Below are the code and all the weights of a small trained network. Each question names an input and a class and asks about switching units off, where a switched-off unit gives its printed mean instead of its output.

import numpy as np


def w(rows, s, z=0):
    codes = np.array(rows[::2]) - 128.0
    scale = np.full(codes.shape[1], s)
    scale[-1] = z or s
    return codes * scale


def f(y):
    return np.maximum(y, 0)


def log_softmax(a):
    a = a - a.max(-1, keepdims=True)
    return a - np.log(np.exp(a).sum(-1, keepdims=True))


def net(x, mask):
    res = np.array(x, float).reshape(1, 4) / 4 @ E
    y = f(res @ A[0][:, :-1].T + A[0][:, -1])
    res = res + np.where(mask, y, B[0][:, -1]) @ B[0][:, :-1]
    return log_softmax(res[-1] @ U[:, :-1].T + U[:, -1])


A, B = {}, {}
E = w([
[153,125,75,82,83,223,5],'x0',
[54,161,77,93,146,113,87],'x1',
[31,149,48,164,82,139,193],'x2',
[172,89,82,151,230,161,167],'x3',
],0.012)
A[0] = w([
[102,147,51,227,65,204,121,81],'n1',
[128,132,170,70,192,14,180,253],'n2',
[65,61,105,205,254,176,201,69],'n3',
[75,125,79,175,125,164,190,124],'n4',
[206,166,57,111,208,146,140,8],'n5',
[98,75,134,109,173,247,134,52],'n6',
],0.0085,0.0031)
B[0] = w([
[177,141,113,102,77,42,153,214],'n1',
[135,146,127,175,83,112,171,243],'n2',
[91,120,130,171,198,216,89,250],'n3',
[82,137,118,210,199,156,96,216],'n4',
[159,155,154,123,136,2,190,187],'n5',
[145,137,131,156,170,73,183,179],'n6',
],0.012,0.011)
U = w([
[151,135,138,110,98,92,146,127],'0',
[134,106,107,157,113,112,149,23],'1',
[124,109,143,140,121,250,50,250],'2',
],0.015,0.0021)

Each question gives the input, the list of numbers given to net, and the class t.
The units are the neurons (one row each of A and B). Each row of codes is followed by its name. A weight is (code - 128) times the scale printed after its matrix; where a second scale follows, it is the last column's (A, B and U).
mask holds one flag per neuron, in row order. A switched-off neuron (its flag False) gives its mean, the last column of its row in B, instead of its output. The means were averaged over made-up inputs and are rounded, as every weight is.
A unit's drop is (log p(t) with every unit on - log p(t) with that unit switched off) / (log p(t) with every unit on - log p(t) with every unit switched off).
The circuit of an input: a set's keep is (log p(t) with only the set's units on - log p(t) with every unit switched off) / (log p(t) with every unit on - log p(t) with every unit switched off). Starting from all 6 units, units are removed one at a time, each time the one whose removal leaves the highest keep (on an exact tie, the one counted first), for as long as the keep stays at least 0.8.
units of the circuit, in order: the units of the circuit, biggest drop first
unit that matters most: the unit with the biggest drop
top k neurons: the k neurons with the biggest drops, biggest first
drop when u is switched off: that unit's drop, to one decimal
input [6,2,3,-1], class 0: top 2 neurons => [n1 n3]
input [4,-6,-6,1], class 0: top 2 neurons => [n3 n4]
input [-5,-5,6,2], class 2: units of the circuit, in order => [n3 n5]
input [2,-3,0,4], class 0: top 2 neurons => [n4 n5]
input [-6,-6,3,8], class 2: units of the circuit, in order => [n3]
input [3,-3,0,5], class 0: top 2 neurons => [n5 n4]
input [3,5,-1,8], class 0: top 2 neurons => [n5 n4]
input [1,-6,8,-5], class 0: top 2 neurons => [n1 n3]
input [0,7,5,6], class 2: top 2 neurons => [n3 n4]
input [8,-4,8,5], class 1: top 2 neurons => [n4 n1]
input [-2,-1,2,4], class 2: top 2 neurons => [n3 n1]
input [1,-2,-4,-7], class 2: drop when n3 is switched off => -0.5
input [-2,8,1,1], class 2: drop when n6 is switched off => 0.1
input [4,6,-1,8], class 0: unit that matters most => n5
input [8,6,7,-6], class 0: drop when n1 is switched off => 1.2
